B, the same points and some others measured another way; then each row and its match in B
B:
1: [29, 85, 295, 76, -352, -207, -352, -162, 85, 101, 0, 182, -207, 34, 183, -372, -143, 39]
2: [-408, -220, -53, 242, -224, -316, -294, -584, 608, 94, -241, 242, -774, -484, 126, -208, -330, -536]
3: [-48, -25, -48, 175, -40, 27, -8, -307, 212, 37, -157, -77, -276, -144, -163, -26, 31, -495]
4: [-75, -74, 128, 117, -261, 9, -237, -121, 276, 99, 164, 207, -315, -50, 37, -225, 54, -183]
5: [-117, -148, 220, 356, -49, -12, -403, -185, 0, 240, 75, 27, -179, -45, -150, 38, 153, -139]
6: [253, -37, -21, 87, -360, -204, 66, 28, 174, -307, -52, 44, -77, 66, -17, 108, -66, 9]
7: [56, 120, 231, -4, 72, 55, 3, 115, -257, -87, -127, -220, 50, -78, -163, -66, 29, 14]
8: [162, 277, 478, 17, -10, 85, -200, 232, -528, 2, 35, -238, 166, 107, -125, -269, 63, 229]
9: [-6, -33, 319, 357, 98, 166, -360, 403, -530, -210, -84, -91, -97, -89, -222, -29, 244, 373]
10: [8, 87, 224, 295, -82, -217, -150, -398, -91, 51, -319, -182, -228, -161, -130, -114, -199, -237]
11: [-441, -361, 136, 469, 9, 61, -671, -174, 204, 274, -41, 328, -526, -289, -21, -79, 225, -120]
12: [-138, -316, -167, 501, -211, 25, -214, -161, 382, -172, -6, 181, -620, -237, -176, 107, 133, -374]
13: [-88, 195, 465, -458, 42, -260, -35, -30, -223, 251, -11, -56, 266, -19, 177, -285, -215, 265]
14: [-114, 109, 365, -307, 30, -183, -189, 51, -120, 161, -129, -30, 167, -99, 160, -198, -160, 199]
15: [159, 283, 475, -489, -108, 12, -30, 309, -287, 145, 272, -10, 408, 254, 146, -361, 48, 378]
16: [-166, 1, 93, -30, 68, -56, 3, -182, -88, 82, -122, 134, -207, -87, 13, -253, 101, -6]
17: [-182, -25, 294, -19, 13, -133, -210, -30, -193, 136, 35, 142, -123, -72, 58, -226, 39, 230]
18: [34, 45, 240, -117, 77, -32, 109, 111, -165, -77, -175, -174, 133, -135, -116, 17, -29, 116]
19: [-252, -297, 10, 318, 65, 157, -373, -43, 206, 147, -12, 112, -273, -188, -156, 152, 282, -242]
20: [-4, 56, 234, 41, -3, -116, 68, -236, -96, 79, -127, -128, -63, -109, -132, -102, -72, -102]
21: [-273, 4, 104, -197, 156, -80, -37, -260, 126, 217, -328, 29, -105, -259, 80, -189, -65, -203]
22: [19, 7, 157, -10, 6, 36, -5, 83, -93, -25, 53, -107, 23, -30, -141, 22, 89, -40]
23: [37, 118, 573, -75, 66, 19, -199, 286, -512, 119, 159, -148, 277, 50, -99, -128, 77, 440]
24: [87, 17, 334, -265, -24, -74, 160, -87, 43, 231, -79, -31, 342, 18, -5, -18, 11, 139]
25: [135, 75, 324, 34, -236, -25, -114, 268, -102, -241, -9, -37, -75, -90, -20, -191, -96, 225]
26: [-134, 33, 457, -373, 48, 4, -196, 439, -276, 87, 200, 124, 214, -20, 153, -233, 77, 551]
27: [89, 90, 8, -5, -48, -26, 122, -158, 65, -49, -146, -160, -51, -31, -129, -9, -10, -322]
28: [33, -166, 7, -52, 4, -128, 329, -167, 178, -66, -307, 46, 38, -153, -90, 162, 28, 26]
29: [-148, -89, 238, 409, 53, 66, -347, -113, -151, 95, -113, -56, -287, -191, -213, -63, 121, -113]
30: [-1, 73, 165, -260, 127, 1, 111, 173, -238, -35, -113, -22, 186, 10, 3, -81, 125, 226]
31: [201, 78, 289, -149, -63, -39, -139, 283, -234, 39, 96, -89, 408, 239, -12, 104, 130, 292]
32: [-105, -48, 497, -1, 208, 137, -304, 388, -462, 158, 183, -135, 261, -32, -170, 62, 232, 398]
33: [-59, 21, 333, -243, 136, 112, -158, 343, -286, 143, 102, 40, 290, 74, 20, -82, 253, 365]
34: [-76, -167, 435, 283, 27, 12, -434, 378, -465, -18, 245, 39, 3, -10, -159, 84, 232, 536]
35: [-175, -128, 336, -13, -67, 93, -348, 129, -26, 255, 208, 344, -67, 21, 106, -269, 272, 306]
36: [-28, -45, 222, -7, -119, 14, -112, -236, 172, 335, 108, 149, -8, 61, 3, -162, 148, -112]
37: [93, 32, -9, -55, -19, 44, 80, 30, 90, -91, -152, -145, 53, -36, -122, 96, 57, -224]
38: [-46, -32, 140, 1, 75, 69, -23, -70, -14, 150, 8, -81, 38, -29, -152, 38, 155, -154]
39: [-51, -113, 43, 56, -115, 17, -5, -202, 308, 102, -29, 85, -162, -102, -60, -33, 76, -269]
40: [-129, -110, 17, 407, -105, 11, -233, -269, 179, -7, -127, -2, -487, -233, -171, -61, 18, -416]
41: [152, 172, 326, -307, 189, 36, 202, 442, -533, -172, -31, -294, 435, 43, -152, 59, 82, 402]
42: [174, 13, 53, -234, -339, -109, 241, 36, 259, -182, -78, 291, -46, 45, 183, -261, -9, 186]
43: [-209, -14, 278, -39, 84, -173, -258, -123, -134, 205, -187, 63, -36, -129, 81, -150, -31, 124]
44: [93, -4, 386, -189, -112, -160, 120, -6, 38, 43, -204, -4, 210, -123, 43, -77, -151, 286]
45: [-107, 59, 364, -281, 105, 8, -185, 255, -252, 148, 20, 38, 215, -6, 99, -183, 96, 341]
46: [66, -133, 106, -135, -216, -23, 75, 141, 183, -87, -22, 336, -2, 27, 128, -120, 151, 315]
47: [-245, -70, 369, -95, 43, -7, -375, 204, -141, 172, 110, 156, -29, -117, 94, -185, 82, 304]
48: [-58, -23, 3, -289, 92, -6, 218, 273, -89, -248, -182, 104, 17, -113, 55, -68, 103, 268]
49: [-185, -316, 109, 236, -43, -172, -11, -443, 431, 119, -533, 150, -262, -437, -46, 78, -112, -130]
50: [-30, -252, 166, 31, -231, -60, -88, -204, 407, 242, -91, 405, -40, -21, 126, -84, 159, 134]
51: [10, 14, 120, -167, -72, 35, 3, 201, -19, -85, 31, 108, 8, 5, 48, -143, 113, 155]
52: [-295, -132, 85, -136, 214, -117, -64, 52, -39, -32, -320, 52, -87, -325, 39, 21, -27, 125]
53: [-295, -107, 57, -65, 190, -121, -87, -197, 84, 120, -381, 43, -143, -302, 32, -32, -35, -105]
54: [40, 130, 375, -271, 16, -118, -168, 308, -351, -4, -76, -2, 290, 69, 131, -148, 6, 489]
55: [-100, 96, 241, -23, -252, -273, -254, -340, 194, 161, -133, 116, -275, -126, 195, -393, -275, -157]
56: [-351, -173, 149, 260, 7, -179, -422, -391, 153, 255, -253, 174, -408, -286, 51, -146, -53, -180]
57: [143, 45, 448, -392, -1, -20, 130, 255, -141, 147, 46, -39, 531, 82, 26, -1, 66, 445]
58: [-13, -45, 184, 155, -232, -94, -304, -209, 200, 176, 16, 105, -151, 2, 27, -117, 5, -159]
59: [-150, -146, 133, -72, 61, 104, -127, 236, -38, -3, -47, 238, -46, -88, 44, -97, 259, 287]
60: [-64, -63, 298, 176, -143, -147, -122, -289, 104, 136, -125, 25, -206, -203, -56, -149, -127, -75]
61: [14, -16, 246, 41, -31, -129, 55, -51, -92, -73, -202, -65, -42, -170, -91, -39, -85, 118]
62: [-18, -107, 67, 222, -101, -27, -319, -157, 184, 142, -150, 29, -79, -18, -53, 95, 99, -219]
63: [168, -107, 74, -285, -89, 35, 269, 325, 117, -168, -15, 102, 288, 40, 3, 150, 170, 301]
64: [-32, 8, 573, -61, 30, 72, -324, 349, -337, 181, 257, -84, 255, -1, -82, -57, 108, 395]
65: [86, 82, 136, -84, -13, -7, 83, 24, -101, -18, 13, -126, 86, 41, -115, -11, 63, -58]
66: [143, 237, 196, -151, -128, -177, -56, -22, -203, -41, -168, -18, 79, 138, 119, -274, -73, 116]
67: [29, 78, -72, 139, -143, -14, 52, -285, 255, -128, -257, -140, -343, -190, -124, -123, -119, -555]
68: [216, 205, 117, -489, 7, -124, 381, 357, -277, -337, -180, -85, 335, 82, 82, -74, -35, 405]
69: [-216, -233, 31, 402, 131, -86, -248, -316, 12, 139, -276, -5, -259, -206, -199, 193, 130, -216]
70: [56, -35, 270, -173, -92, 80, -47, 453, -41, -145, 184, -32, 151, -55, -38, 33, 62, 263]
71: [53, 5, 334, 271, -348, -258, -87, -422, 133, 54, -175, 97, -335, -158, 0, -316, -238, -34]
72: [167, 89, 163, 37, -122, -149, -2, -192, -89, 94, -27, -64, 101, 170, -68, -11, 37, -50]

[-79, 134, 67, 91, 153, 273, -32, 229, -151, 78, -317, 177, 220, 139, -207, 313, 0, 121, -22, -18, -222, 342, 238, 88, 81, 89, -70] | 9
[18, 21, -55, -28, -11, 80, 131, -34, -35, 34, -73, 111, -2, -37, -47, 43, -35, -29, -100, 6, -103, 60, 30, 117, 88, 92, -31] | 30
[-100, -64, 147, -43, 130, 217, -23, 216, -71, 66, -281, 155, 45, 212, -136, 139, 72, 91, 114, -65, -181, 309, 227, 87, 68, 114, 27] | 8
[-22, 10, 57, -208, -173, 109, -14, 260, -15, -56, 152, 3, -65, 62, -72, -69, -20, 23, 254, 20, -136, -61, -11, -130, -88, -122, 186] | 62
[-160, -10, -37, 217, -59, -6, 20, 124, 274, -53, 6, -164, 81, -36, 19, -54, 129, 13, 12, 67, -114, -134, 15, -158, -143, 122, -195] | 44
[99, 87, -38, -76, 19, 233, 160, 120, 49, 23, 11, 203, -225, -102, 89, 106, -87, 180, 91, 176, -303, 26, -33, 21, 71, 137, 128] | 42
[-14, -38, -41, 72, -133, 1, 28, 101, -21, 57, -99, -17, 164, 40, -296, -106, 13, -139, -234, -124, -107, 76, -1, -38, -25, -72, -145] | 34
[-108, -55, -23, -76, -92, -28, -54, 104, 32, -26, 55, -33, 38, 68, -149, -113, 27, -44, 25, -118, -18, -42, 19, 8, -73, -75, 25] | 5
[87, -172, 153, 19, -55, -67, 165, 62, -34, -65, -48, -60, 41, 97, -3, -149, 80, -219, 80, 43, -14, -92, 40, -91, 4, 28, -94] | 14
[-210, -66, -46, -73, 31, -63, -76, -31, 57, -37, 30, -7, 17, 65, -44, -46, 57, -2, 46, -143, 84, -61, 91, 170, -34, 36, 23] | 65
[99, 87, -81, 198, 252, -133, -63, 173, 103, -103, 157, 70, -84, -129, 4, 51, -39, 165, -59, -68, -91, -376, 23, 159, -24, -54, -61] | 63
[62, -28, 23, 138, 27, -94, 141, -53, -41, -55, -40, -22, 111, -23, 4, -23, 20, -165, -102, 23, 19, -148, 39, 49, 40, 54, -183] | 53
[89, -195, 101, 81, -113, -152, 198, -44, 16, -54, -24, -118, 52, -8, 9, -213, 102, -288, -87, -37, 37, -197, 12, -40, 23, 48, -234] | 13
[3, -203, 101, -216, -75, 135, 148, 11, 7, 64, -88, 178, -278, 49, 45, -140, 20, 4, 115, 5, -166, 127, -13, 78, 87, 144, 155] | 15
[-195, -114, -65, -103, 177, -84, -92, 1, 120, -66, 1, -20, 14, 190, -65, -24, 110, 18, 100, -141, 126, -8, 184, 197, -22, 82, 58] | 3
[-168, -96, 35, 14, 107, 20, -37, 76, 54, 8, -153, -2, 88, 139, -99, 27, 127, 1, 6, -151, -11, 90, 211, 135, 21, 122, -98] | 7
[49, 169, 19, 48, 57, 87, 84, 93, -100, -56, 14, 49, 95, -111, 35, 215, -32, 31, -3, 18, -82, -143, 141, 110, 85, 47, -130] | 68
[-266, -216, 152, -120, 7, -2, -75, 25, 42, -14, -64, 29, -104, 120, 60, -99, 145, 27, 203, -182, 46, -12, 150, 169, -6, 113, 40] | 67
[78, 101, -26, 99, 139, 71, 136, -95, -157, 34, -131, 227, 15, -121, 14, 180, -96, 27, -176, 14, -98, 3, 56, 262, 176, 114, -94] | 16
[-201, -2, -2, 81, -157, 181, 45, 156, 185, 26, -107, -85, 90, 32, -45, 0, 105, 25, 58, 95, -210, 129, 33, -196, -107, 147, -107] | 71
[-42, -340, 165, -54, -251, -195, 190, -124, 59, -60, 27, -180, -46, 21, 94, -376, 161, -355, 38, -77, 126, -225, -19, -58, -20, 84, -167] | 2
[174, 46, 178, 23, -114, 148, 159, 202, -203, -1, -63, 112, 22, -50, -28, 51, -65, -64, 55, 89, -235, -32, 6, -91, 62, -43, -48] | 54
[-38, -89, 98, -161, -150, 68, 15, 170, -1, -27, 82, 41, -135, 41, -7, -135, 1, -3, 217, 3, -121, -62, -38, -70, -65, -55, 156] | 58
[-59, 25, 11, -117, -59, 13, -86, 204, -43, -78, 140, 20, 21, 115, -119, -56, -55, 11, 212, 16, -52, -68, -26, -79, -127, -177, 198] | 31
[-24, 66, -13, 119, -194, -61, -7, 92, -64, -14, 67, -49, 155, -122, -170, -77, -31, -116, -184, -130, -69, -179, -49, -22, -60, -147, -175] | 69
[-6, -444, 5, 17, -289, -74, 150, 37, 264, 132, -174, -67, -129, 137, -274, -563, 145, -269, -231, -102, -195, 191, -200, -227, -112, 54, -82] | 60
[-141, 47, -51, 232, 112, -61, -40, 96, 128, -64, -62, -122, 241, 39, -90, 84, 109, -16, -79, -47, 0, -88, 152, 17, -66, 77, -247] | 61
[-33, 97, -37, -141, -200, 83, -14, 204, -16, -34, 157, -23, 29, -43, -135, -31, -39, 7, 65, -51, -119, -94, -10, -73, -65, -132, 61] | 72
[-466, -139, -9, -66, -135, -67, -125, -221, 53, 18, -6, 19, -33, 25, 57, -153, 65, -8, 86, -147, 142, -10, -26, 185, -93, 85, 67] | 22
[132, 111, -46, -27, 189, 185, 155, 41, -44, 18, -68, 259, -136, -71, 64, 216, -96, 158, 9, 124, -218, 55, 72, 183, 160, 158, 71] | 35
[-244, -79, -158, -119, 58, -71, -61, -86, 169, -34, 41, -55, 17, 118, -66, -68, 80, -3, 18, -114, 122, 3, 94, 161, -48, 96, 52] | 38
[-350, -76, -49, 144, 107, -109, -132, -129, 63, -15, -119, -15, 164, 114, -58, -17, 85, -18, -31, -118, 137, 24, 89, 180, -77, 91, -89] | 32
[57, -99, -5, -14, 125, -1, 191, -82, 28, -28, -120, 42, 3, 76, 33, 14, 59, -104, -23, 56, -2, 35, 120, 112, 110, 198, -73] | 26
[33, -60, 32, -23, 65, 15, 160, -34, -21, -39, -89, 26, 38, 55, 35, 36, 47, -95, 21, 41, -6, -3, 126, 89, 93, 142, -81] | 47
[88, 104, 2, 65, 107, 148, 139, -12, -107, 41, -95, 277, -112, -153, 73, 169, -112, 123, -77, 72, -208, 0, 7, 197, 151, 128, -8] | 59
